.52 .33 -.57
.60 .59 -.39
:
.52 .33
.60 .59

-.34 -.44
-.24 -.66
-.34 -.63
:
-.34 -.44
-.24 -.66

-.34 .53 .00 .53 .00
.32 -.67 -.01 -.40 .05
:
-.34 .53
.32 -.67

.23 .21 .27
.31 .41 .18
.22 .22 .04
.28 .14 .28
.14 .68 .41
:
.23 .21
.31 .41

.19 -.49 -.02 .33
.28 .37 .02 .41
.14 -.23 -.26 .48
.30 -.36 .36 .17
.18 .13 -.25 .52
:
.19 -.49
.28 .37

-.50 -.37 -.09
-.20 .23 .60
:
-.50 -.37
-.20 .23
